-0.61	-2.27	0.24	-0.10	0.22	0.26	-0.73	0.92	-2.57	3.07	-2.03	-1.75	0.86	-0.87	1.05	-0.52	1.33	-0.13	-0.99	-0.31	0.48	1.97	0.60	0.38	0.14	0.25	-0.93	-1.43	-1.44	0.94	-1.56	0.52	0.82	-0.41	0.31	0.42	-1.67	-0.59	0.10	-0.72	-1.81	2.90	0.44	-1.24	1.48	-0.81	-0.91	1.36	-0.75	-0.20	-2.95	-1.18	4.32	-0.36	0.99	0.40	1.14	2.50	1.34	2.55	0.38	-1.48	-0.43 -> soni
-1.12	-0.31	1.85	0.59	0.38	0.13	-0.38	0.22	-1.93	2.51	-0.59	-1.55	-0.29	-1.65	0.28	-0.56	0.65	0.46	-1.95	0.17	1.41	1.60	1.07	0.77	0.60	0.00	-0.47	-3.43	-1.36	-0.17	-1.27	-0.53	0.36	1.33	0.96	0.64	-1.93	1.62	0.06	-0.07	-2.27	2.45	0.51	-1.18	1.63	-0.20	0.69	0.94	-1.32	0.30	-1.78	-0.60	1.37	0.92	-0.11	0.32	-1.12	5.22	0.93	0.31	-0.36	-0.60	-1.20 -> soni
-1.32	-2.15	-0.03	-0.48	-0.35	0.04	-0.24	0.90	-1.39	2.25	-0.54	-0.69	-0.06	-0.90	0.61	-1.28	0.65	-0.35	-1.21	0.25	0.50	2.11	-0.13	-0.07	-0.17	1.05	-0.67	-1.89	-1.49	1.08	-1.45	-0.34	0.28	0.72	0.62	0.66	-2.14	0.15	0.01	-0.84	-1.62	2.47	0.91	-1.88	1.72	-0.82	-0.37	0.78	-1.35	-0.34	-2.44	-1.59	5.14	-1.52	0.98	0.45	-1.01	1.70	1.40	3.62	-1.07	-1.36	-1.04 -> soni
-0.25	0.77	-1.14	-0.21	-0.21	0.34	-0.40	0.24	-0.90	2.99	-0.56	-0.50	0.77	-0.90	1.01	-0.28	-1.05	0.70	-1.86	0.52	0.12	0.39	-0.82	1.33	-0.84	-0.31	-1.42	-1.66	-1.54	0.03	-1.21	0.18	0.62	-0.14	0.51	0.58	-0.95	-0.91	1.80	-0.24	-1.54	6.21	0.51	-1.55	2.31	-1.79	-1.12	0.82	-0.82	-0.20	-3.67	-0.43	1.41	0.96	1.77	1.30	-1.18	0.43	0.72	1.60	-0.27	-0.96	0.92 -> Sabo
-1.54	0.34	2.55	-0.05	0.27	-0.20	-0.06	0.54	-1.92	2.73	-0.59	-1.00	0.05	-1.43	0.22	-0.50	0.75	0.36	-0.32	0.31	1.38	2.02	1.13	0.49	1.32	0.03	-0.39	-2.70	-0.74	-0.22	-0.85	-0.44	2.76	0.96	0.14	0.23	-1.82	0.54	-1.31	-0.43	-2.12	1.53	0.93	-0.85	0.57	-0.14	0.51	1.28	-1.73	0.83	-1.76	-0.35	1.13	0.48	-0.32	0.78	-1.21	4.31	0.76	0.03	-0.53	-0.40	-0.70 -> soni
-1.12	-1.58	-1.64	-0.92	0.56	0.21	-0.23	0.50	-0.48	2.06	-0.38	-0.06	0.55	0.38	1.70	-0.13	0.85	0.66	-1.53	0.71	-0.41	0.55	-1.10	-0.78	-0.24	0.62	-0.81	1.06	-6.70	0.36	-0.01	0.38	1.12	-1.89	0.57	-0.02	-0.44	-0.97	1.34	-0.29	0.02	2.77	0.24	0.14	2.11	-1.99	-2.14	1.78	1.01	0.82	-2.32	-0.06	2.37	0.05	1.90	1.47	-0.51	-1.20	1.19	3.75	0.33	-1.38	0.77 -> Sabo
-0.48	1.44	-1.12	-0.51	-0.89	0.50	-0.66	0.71	-1.92	3.44	-0.72	-1.08	1.29	0.27	1.15	-0.76	-0.05	-0.03	-1.31	0.20	0.46	1.08	0.32	1.08	0.56	-0.60	-1.89	-0.96	-2.16	1.18	-0.47	0.36	0.35	0.97	0.30	0.22	-0.86	-1.25	0.81	0.07	-1.79	2.81	0.46	-1.28	2.44	-1.61	-1.13	1.54	-1.53	0.16	-2.09	-0.50	0.70	1.99	1.88	1.76	-0.73	1.73	1.14	1.50	-0.33	-0.77	0.93 -> Sabo
-0.84	2.39	2.49	-0.85	0.88	-0.45	0.43	0.50	-3.89	4.24	-0.69	-3.05	0.66	-0.86	0.44	-0.66	7.06	-1.81	-0.39	-0.42	2.41	1.11	0.33	-2.09	0.32	-0.53	-1.13	-0.29	-2.24	2.94	1.17	0.64	0.73	3.00	-0.70	0.73	-2.33	-0.35	-1.14	-0.67	-2.64	3.46	0.75	-1.00	0.84	-1.27	-0.62	3.67	-1.03	0.96	-1.52	-1.74	3.25	1.74	0.64	-1.35	-3.34	4.69	3.17	2.13	1.03	-2.11	-0.60 -> Sabo
0.00	0.60	-1.56	-0.92	0.05	0.52	-0.69	1.15	-1.48	4.50	-0.42	-1.31	0.33	-0.20	1.05	-0.54	-0.93	0.39	-2.05	0.08	-0.23	0.81	0.20	2.03	0.32	0.57	-1.40	-2.01	-2.26	1.30	-0.66	1.28	-0.38	0.85	0.11	0.12	-1.23	-0.61	2.35	-0.36	-1.18	3.47	0.73	-1.62	2.21	-2.13	-1.36	0.62	-0.77	-0.41	-3.28	-0.21	2.02	0.73	2.26	2.47	-0.54	1.50	1.24	2.83	-0.22	-1.03	0.01 -> Sabo
-2.27	-0.23	0.41	-0.07	1.64	-0.39	2.43	0.64	-2.06	2.48	-0.46	-1.27	-0.05	-0.69	0.86	-1.09	3.77	-0.12	-0.44	0.43	1.02	1.05	0.26	-1.94	0.99	0.45	-0.78	-0.17	-0.94	1.01	-0.39	-0.66	2.17	0.07	-0.39	0.66	-1.94	-0.13	-1.14	-0.79	-1.83	3.14	0.00	0.15	1.09	-0.62	-0.79	2.90	0.16	1.44	-1.77	-1.98	3.75	-0.28	-1.03	0.43	-2.40	1.89	1.83	2.06	0.80	-1.26	1.02 -> Sabo
